[-17  13  11  -6 -19   0   0   4  36  26   1 -18  -2 -11  -1 -10   5  25
  10  -9  12  -3   9 -17 -20  17  -6   2 -18  -3  -6   9  12   8  -2 -20
  32  -4 -13   9   4]
R
[-29   5  -6   0  12   0  -8 -25  -5 -30 -13   8 -44 -23   8  -9 -32  -1
 -13 -29  -7  29  10  -2  21  18  23   5   4 -12   9   7  -2 -11 -14  -4
  -7 -24 -13  22  -2]
R
[ 31   5   9   7  16  -2  -5 -33  10 -27  10   0 -35 -25   6  -5  -2   7
  14 -18  47 -11   3  -3  -8  -8   3  13 -14   6  14  -2 -10  32  -8 -21
   2   5 -10  -4  -3]
Q
[-32  -5  11  -7  18  -8 -14  -8   6 -19  14  -1 -30 -21  -5  11  -4  12
   3   5  -2  17  -1   4  -5   6  16  -6  12  -2 -20  10  -3 -10   3 -17
   0   8   5  14   0]
K
[ 11 -38  -2  -2   1   5 -47 -30 -10 -11  18  23 -51 -52   1  63 -63   8
   6 -39  60  35  -2  -3  21  26  15 -21 -12  34 -16   1 -13  17 -27 -13
  -9 -43 -14  53  33]
K
[  9  -8 -21  -6  17 -42   9  -6  21   4 -11  -8  -8 -11   8 -12  12 -22
   5  17   6 -10  -7   3 -42 -19 -14  10  13   9  50  -4  27  -6   1 -10
  20  -9   7 -27  -8]
N
[-15  -1  13   3  10  15 -11   5  14  15   7  -4  16  12   4   8  21  34
  14 -20   6   6   7 -24  -4  -7   9 -19   2   4  -8  -4   0 -13   9  20
   8  15  -3  -7   3]
J
[  9  17   0  14   3 -11 -11  -1  16  10  -2   5 -21  16  -1   2  -1  18
 -10   8  25  -3   3   4 -17 -11   6   0   5 -10  12  17   7 -10   5  -7
   8  -7 -17  -4   9]
Q
[  0 -19  23   0 -10 -16 -24  13  -8  21 -16  11 -24   5 -18   8  -1  12
 -15   9  -4 -11   7   3  -6   2  -9 -13   3   5  11  15 -15  -5   6 -17
  13 -11   4  38  27]
V
[ 26 -26   9  11 -14 -31  10  -8 -28  19   8  -4  23 -23   4 -33   0  24
 -13 -25 -15 -15  15 -13 -17  21  -9   4 -13  -7  34   0 -20 -18   5 -15
 -13 -21 -12   2   3]
R
[  3  12  -2  -1  13  -3  -4  16  12  -4   4 -10   1  -6   7  20  22   1
  -3  10  23   1   5  -2  -2  -7  14  -3  16  14  11   6   9 -13   5  -3
  18  10 -15  -1   0]
K
[-39 -11 -14  42  -2   0  20  -4  15  19 -10  13  21 -54  23  33  -1 -44
 -66 -40 -30 -22 -26   5  -9  -9  45 -24 -41 -12 -56   2  17  -3 -36  38
   8 -19 -36  56 -21]
N
[ 51 -16   5  31   2 -14   0   0  -7  45 -32  -9  44  -1   0  13 -25  47
 -13 -60  20 -42 -12  -5  -7 -12  -7  24 -59   6  41  20 -13   2  34  34
   2 -17 -25 -21  27]
K
[ 45  -6 -17  31 -10  32  23  -2 -21  10 -86 -37  27  26 -24  24  -6   9
  -4   8 -36  43 -32  16  14  28  11  -6 -53   5 -73   5 -16  -9 -25  22
  24  -1  10 -38  20]
J
[ 23  12  -2  51 -14  29 -27  -1 -50 -24   5 -25   2  16 -16   4  13  35
 -23  26  15   1  23  17   1  13 -46 -27  -4   9  -7 -10 -60  -8 -10   6
 -59  18  -6 -45  27]
Q
[ -7  16   7  10   0   1 -11  -6   5   7  -1  11 -11  14   2  13  -2  11
   1   5  17  22   2   0   8  -4  15  -1  11  -1  19  17   5 -20   4  -7
  -1   2   2   0  21]
V
[-13   8  -1  -8  19 -10  15 -15   5 -10  10   4 -23  -8  -1  -5 -11  -9
  22   3  -3   6  -3   6   4   2  23   1  23  -4   2  13  23 -23   2 -21
   6  -9  27  -8  -9]
Z
[  4 -12  13 -42   4 -27 -18  -5  13 -35  -7   6 -29  -4  21 -18  23 -25
   7 -19  28  25   6 -11  -4  -6  16  17   2  11   0  -3   9  12  14  -4
   8  -1   0  -6 -16]
N
[ 23  15  18 -20 -26  -7  -5   7  15  -9 -13 -21 -44  24  17 -37  -8   0
   5 -10  -3  16  13 -16  15   5  20  -1  -6 -11   6  24  12  -9  12 -21
   6   8  -2  17   2]
N
[-24   4   5  29 -23   3   4 -28 -58  26  36 -74  16  -2 -26 -92 -25  62
 -35 -17  48 -37  60   4  -8 -13  -5 -16 -20  19   6  12  13  10 -41 -31
 -25  -1   6 -67  12]
K
[ 10  10  16  -4 -20   4 -12   5   3   7 -11   7 -12  23   5  17  12  17
   8   1  19  13  17 -12  -8  10  -2 -13 -12   6   0   9  12  -9   8   6
  -2   9 -16 -11   6]
Q
[ 21   7   8  15 -27   7 -10  15 -13 -16  -6  -9   4  11  17   0  31 -11
 -13   4 -12  -3   4 -11   1  -6  22 -17  -8  -3 -18   3  17 -21 -15  16
  -8   9  -8  16  -2]
S
[-29  -2  -8  36  25  22 -34 -26  27 -13  45   8 -24  31  23  26   8  82
  18 -18  62  -1 -33   3  28 -14  36  -8  19 -27  -4   9  26  15 -10   5
  -7  -1  -5  33  18]
S
[  5   6   4  52  15  19 -41  -4 -22 -17 -57 -45  17  -2   0  -7  17  36
 -63 -11 -48  61  11 -24  -9  -1  53  23 -42   3 -19  14  -5 -26 -26  31
 -21   6 -31 -20 -47]
Z
[-40  49  -8 -46  -3   1  25   3 -10 -25  69  17  24 -18  16 -37  12 -83
 -12   4 -16  16  19  -8  33 -19  25   2  27  15 -16  13  31 -24 -18  14
 -32  27 -14  -2 -42]
N
[-15   9 -28  18  23   8   7 -31   4   7   7 -20  10  -4  11 -35 -27 -14
  20 -21   5  -1  20 -11 -18  -4  -7  -7  -5 -10  -5 -10  -6 -10  -8  14
 -26   0  14 -56 -17]
J
[ 31   9  -2 -10   5   5  12   9  13 -10 -27  -2 -17  -2   9  -3   7 -11
  24   4  18 -25   3   2  10   0 -13   4  -5  -3   6   0  17  -3  17   8
  35 -16   9  -2   0]
C
[ 28  -5  47 -15  19  -8  16  23  12   0 -24  -7  -4 -16 -11 -20 -18   3
   4 -43  -9 -12   7  20  12  11  -3   3 -20  17   0  -5   6  12  32  -9
  24   2  13  -2   5]
V
[-13  11  14 -10   8   1   8  -4   7  14  21 -18  -3  -2 -15  25   6   5
  26  -9  13   1   7   1 -18 -24 -19  -1  16   6  -8   3   2  -9  18   9
   9   7  11 -33  -6]
K
[ -8   7  28  69  12  27  14  -6 -27  20  43  -6  76 -20  -5 -34  33  69
 -16  20  53 -28   8   2 -46 -38   9  -1   9  13  16 -21  21  -4 -28   3
   6 -31  22 -58   8]
C
[ 29   0 -23  14   0 -47   7 -46 -12   4  46 -13 -12 -23 -26   5  20  25
 -20  62 -20  22 -19  12  -9  -5  26  20  28   2  64  14  13   2 -43 -93
   5   8  -3  19  12]
Z
[-114  -31   -3   13   20    9  -15  -39  -22    2   18   16   11   28
  -30    1   -6    2   24  -51  -38   15    9   12   31  -16  -12  -31
   15  -27  -61    0  -30  -43   28   38  -57   -8   26  -44  -23]
J
[ -1   4  -5   1  20  -5  57 -11  25 -12   7 -18 -13 -40   3  -2  -7  -7
   0   0   5  -9   8   5  11   5  -1  11 -16  -9   8   2   7  12  -7 -32
  29  -1   9  -5 -13]
R
[-61 -40 -33  58  -8  35 -25 -34   0 -43  25 -31  -1  22   2 -40  27  21
 -23  22  22 -48   0  10 -33 -24   9 -10 -10 -10 -43  -1 -25  19 -53 -26
 -53  19   1 -59  21]
M
[  6  15   5   4   4  -2  14  -7  -9  -3   2   4  12   7   5   3  10  -3
  11 -18  22   4 -20  22   8 -13   8   2   3 -10 -33  -3 -12   8  12  21
  -5   2   0 -14   9]
K
[  7  -7  -7  16   3  -8   1  12 -11 -14  -7  -9   4 -24  -8  -8 -18   6
 -21  -3 -15 -22   2   2  -5  16  -5 -10   0  -9  14  10 -11 -34   4   0
   7 -19   8   7  13]
S
[  3   4  -7   7 -20   8   6   7  29  13 -28 -35   9   8  -7 -17   2 -17
   0 -23  -9  12  16  -4 -19  -7 -19 -12  -6   0 -13   2 -11 -21   0   5
   2  14  -7 -35 -14]
N
[ -4  12 -14  13 -17  20  -6   6  19  -2  -1 -15 -16  13  10  -1   8  18
  -6  27  24   0  17  -1  -6 -11  23  -5   0 -24 -20  14  19 -33  -4  -2
  11  14   5 -13  -3]
T
[  1 -46 -87   5 -24  -1  37 -31  20 -27  27 -22  22 -12  25   4  17 -52
 -17   9  57 -54   7  -2 -24 -26   0  -2   4 -22  18  -7  -7  48 -27   8
   3  -1   6 -30 -29]
T
[-28 -19 -21   1  -2   5  11   7  31  38  24   0  38 -22  17  19   3 -25
  -3   6 -38 -23 -12  13 -13  -4   4 -18  13 -18 -27 -19  25 -10   3   4
   6   1  17  29 -27]
Z
[ -4  13  12  -2  18 -16 -18  -6  -9   4  15  -5 -23 -11 -11  21  -6  -5
   6  -1  13  20 -12   6 -20 -14   3   2  23   9 -21   8  -9 -14   3   5
   0 -14   2  -3   4]
K
[  8   6 -16   4   4  -6   1  -2   2 -14  -7  13 -11 -11  13  17 -16  -7
 -14 -11  19  -1  -1   3  19   3  20   3 -13 -16  -4  15  23 -16   2  23
   7 -17   2  17  -1]
S
[  1  28 -17  29  16 -21  20 -19  27  20 -30 -39  34  30   1  -6   0  48
  -2 -48  20  51   1 -15 -16  12  30  21  -4 -16  57  20   9   7  23  13
  11  -7 -39 -56 -28]
K
[ 11   4  11  15   4  -4 -21   5  -6  -6 -22  -6 -22  -2  -4  -7   4  -9
 -19 -11 -26  -5   6   7   2 -10  15  -6  11  -2   1   3  14 -32  -1   4
   8 -24 -11  16  -7]
C
[-19  26   2   8   6  -8 -18  11  30   1  -5   0 -14  -2 -11  17   3  11
 -16 -13  19   0  -3   2  -5 -11   6  -2   8 -12  -4  18   4 -19  10  12
  19  -3  -5  13   7]
S
[  3  10  -2  47  -4  23   5  -5 -20  23  -3 -17  14  -1  16 -12 -12  19
 -21 -27  28 -21  22 -10  -1  -4 -18  -7 -25  -4   2  -4 -26   4 -16  23
 -26 -21 -14 -16   4]
R
[ 22   6  -2  40 -18  10  -8 -15  -2 -19  -5 -43 -19 -29 -10   9  19  -7
 -48 -12  64   0 -16  23  13 -49  87  -9  16  27 -42  26  24   3 -66 -14
  27  26  14  31  13]
K
[-19  14 -10   3 -16   9  -9   7  23 -11 -17   6  -6  11   0  26 -14   6
   5  -5  -6  25  -2   3  15  25   3 -13  -1 -23  -6  10   8 -23  17  11
   6 -11   1   9  12]
S
[ 21  29  51  -2  19 -23 -22  19  29  13 -39  -9  16  -4   4 -10  14  31
 -18 -24 -21  79 -11 -37 -18 -23 -24   9 -27  13  15 -24 -41   7  24  26
  31 -20 -60  10   3]
C
[ 13 -34  30  27 -24  26   2 -32 -44  47   6 -13  51  17 -19  20  40  49
 -15 -79 -10 -25  31   9  19  -5  22 -23   8   9  23 -35  -5   6  -9 -10
 -16  21  -3 -16  -3]
J
[-16 -17   2   2  19  -8  17  -4 -17   3   9 -28   2   3 -10   3  28   1
 -25   7  -8 -22   7  13 -24  -8   1   5  19   6  -1  -8   4   3  -2  -6
   1   6  22 -34 -24]
M
[  0  -7 -19  24   0   4 -18 -20  -8  -7 -29 -19 -11   7  -3   6 -35  28
 -30 -22  -3  12 -18   7  -3  24  26  21 -30 -12 -11  24  -5  -9   3  16
 -12 -20   1 -23  16]
M
[  5  -6   8  -4 -11   7 -18  10   0   1 -15  -6 -25   0   7  16 -23  -8
   8  -9  -8   7  -2  -4  -8  21   2 -18  -3   1 -14  -3  -6 -16  13   0
  10 -29  -2   8   6]
T
[ 14  -7  19  11 -12   1   0  -9  -4  -3   0   6   2 -17  -1  18  -9  24
 -26  -3  -5  20   4 -13 -15 -16  27   0  -3   2  26  10   5 -26  -4  -7
  18 -14 -12   5  15]
Q
[ 18 -15  -6  10   7  -3   9 -27 -16  11   3 -11  -6 -16  13   6  14  19
   4 -22  38 -44 -18   6   8   2  17  15 -16  -3   1  -5  16  22   1   1
  30 -27   5   8   0]
M
[-21 -14  -4 -21   8   3   1   4  25 -11  -2  17  13 -16  10  16   5 -18
  29 -19   1  15  -6  -9   0  10 -16   6  16   1   5 -12 -12  -4  21  15
  14 -20   1   2 -12]
R
[-25  24   1  -2   5   7  -3   5  24 -10   7   5 -21  -1   6 -13   7 -33
   8  16   7  12  13  -6  -4 -12  16   0  19 -20 -22  16   6  -8   4   3
  12  -4   6  14 -23]
V
[ 16  21  -8  21  21   2  -2 -11  -6 -12 -10 -29 -13  -5   7 -26 -11 -11
  -1   1   2   0  -9  -7  11  -9   8   9 -14   4 -12  16   2 -17 -12   3
   5 -20  -6 -13  -7]
C
[ -9   9 -10  20  11   4 -10  13  19   9  -6  -6  10 -15   6   1  -2  10
 -32  -2  22 -12   7   5   5   3  16  -1  -4  -6  -6  11  16 -14   3  10
  14 -12   1  13  -9]
C
[ 14  -8  45   1   6   8 -38  30  73 -34  -7 -23 -29   2 -10 -45 -15  73
  -3 -44  54  34  20 -13 -38  -1   6 -11 -28  17 -22   8  -1  46  -1   8
   8  29 -18  -7  19]
V
[-34  -3  -6 -32  -2 -57  35 -36  10 -63  -3  31 -44 -14  19 -20  55 -95
  22  46   5  68 -10   0   4 -78  42 -25  56  18   5 -19  36 -20 -48 -25
  13  16  20   3  -7]
Z
[ 16  12  22  16 -24  -2 -24  21  16  -4 -31  -8 -20  13   8  31   0   6
 -16 -18  -3  32  12 -11  -1  14  16 -25 -15   2  -9   7   4 -35   5   0
  -3   1 -15   8  23]
S
[ -1  -6 -30  -3  53 -10 -27   2  28   5 -23 -10  -7  17  -6 -44 -35 106
 -29  14  49  -2 -21  22  -8  20 -26  41 -48 -24   1   1 -17  58  10   0
  26 -12 -37 -15  23]
T
[ 25   0  -7   6 -24  14 -12   7  10   6 -15   7   9  13  12  19  12  23
  -2  -6  -7   4  -6 -20  13  19   9  14 -24 -10   8  23 -12 -15   0   4
  -1   7 -35  25  16]
R
[ -5  -3  -2  -6  11 -10  -2 -11  -2 -15   6   8 -28   6   3  11   5   4
  -7   7   7   3  14  13   2   0  -4  -5  13 -12  10  -2   1  -7  12 -10
  -6   2  -4  -7  -6]
Q
[  1  -2  -6  -3  -5   7  -8  -4  16  -9  -7  20  -1   5  -7  22  16   8
  14  -3   2  10   3 -14  10   6  21  -4  -4  -4   5   9   3  -5   6  -2
  19  -4 -13   8  11]
J
[ -7  20  18 -18  29 -17  -5   0  25 -23   7  12 -21 -12  17 -20  18  -6
  26  22  -5  35 -11  -3  -4  -6   9  12   0  -3  -5  -6  27   9   9  -1
  19   8  -5  12 -13]
V
[ -6  26  21  -4 -15  37 -41  11  15   0 -18  35 -26  34  50   7 -12 -25
  39 -32  16  12   6 -28  32  21  10 -14 -28 -10 -34 -13 -25  -7  27   2
 -10 -39 -60  21  14]
T
[-17   0   6  13  21   4  -6   2   4 -23 -38 -10 -21   2 -11  39  21  -3
  -3 -21  39  -8 -14  36  14   9   0  -7 -11   8 -45 -11  10  23   6  16
  21 -10  25 -18   1]
S
[101  25  12  -7 -19 -29  31  20 -17 -39 -50  15 -67  20  39 -22  32 -29
  22  27   9 -14 -14  15  12  13   0 -15 -24  -4   1  -9  28   8  -4  -3
  22 -12 -26  21  37]
N
[-24  12  11  -6  -4  -6 -25  -2   5 -15  12 -11 -30  -9  11  -6 -15 -13
  -5  -8   9   6  11 -12 -11  -6  13  -9  13  -1  -2   5  15 -23  -1  -9
   2 -17  14   3   8]
S
[ 18  50   2  50  17  30  13  28  -9 -19 -17 -10 -33  10  15  21   4 -17
   4  29  13 -19  11  36  29  26 -20 -21   5   4  -5 -20  -5  -8   0 -20
  -5 -36  -9 -18  28]
R
[-21   6  24 -61  -2 -23 -40  20  18 -11  58  20  29 -85  35  -4  -8 -95
  -3   3  13  -1  -5 -32 -37 -52   4  24  -4  24 -49 -12  20 -30  23  41
  16 -24  39  20 -17]
S
[ 19  15  -3  36 -18  76  32  25 -35  24  70 -21  12  -3  21  -4  18  30
 -19 -19  72 -73  44   7  30 -17  25 -43  75 -14 -10 -12  32  -3 -38  33
  23 -34  13  49 -28]
R
[ 39  -9  -9   5 -23 -13 -15  -9   2  24 -36  -6   8  14 -17 -11  14   6
   0  -9   7  -1  -7  -5  -6  -4 -16  11 -11  15  35  14 -24  -1 -11 -19
   9   7 -23   1  15]
N
[ 44 -18 -40  -3   3 -22  43 -35  -9 -35   8 -13  -3  -9  13 -50 -37   5
 -49 -11 100 -11   5   0   0 -20  27  41 -20   0  47  33 -14  62 -32 -12
  -4  -8  24 -36  13]
N
[ 16 -10   6 -22  37 -42 -12 -23   5 -53   0 -14 -67 -19  -3 -35 -20   5
 -10  -3  12 -10   3   8 -18  14   5  25  -5   4  35   5   0  38  10 -51
  15 -22 -12 -10   1]
Q
[ 22   6 -13  34  26  17   4 -19   1  -1 -17 -19 -22  -5  -2  21 -23  17
  -2 -11   4  -7   6   7 -13  13 -11   9 -24 -20  -9   5  -7   2   5  15
   1 -21 -12 -25 -25]
Q
[ -9   3  12  -8   3   6  13   0   7 -27   9   8   6 -12  -6  -6  -1  15
  -2 -37   3  -2  10   4  -4  12   3  -8  18 -10  11  -7  -6  -5   6   6
  -1   9   3  -5   0]
S
[-21 -16   3  -1  29 -34   2 -24 -13  -5  10 -20  16 -60 -23 -14  22  29
 -39 -13  41   7 -11  24 -42 -19 -13 -12  30  31   0 -36  -1  15 -36   7
  28   3  22 -18   9]
C
[-13   2  19 -29 -10  -8 -12   0   6  -2   8  13 -12 -15  -1   8  -9   0
 -13 -12   2  21  15  -6  -5   8  11 -12   6  16   6   3  14  -4   1  -6
   6  10  -9  18   1]
Q
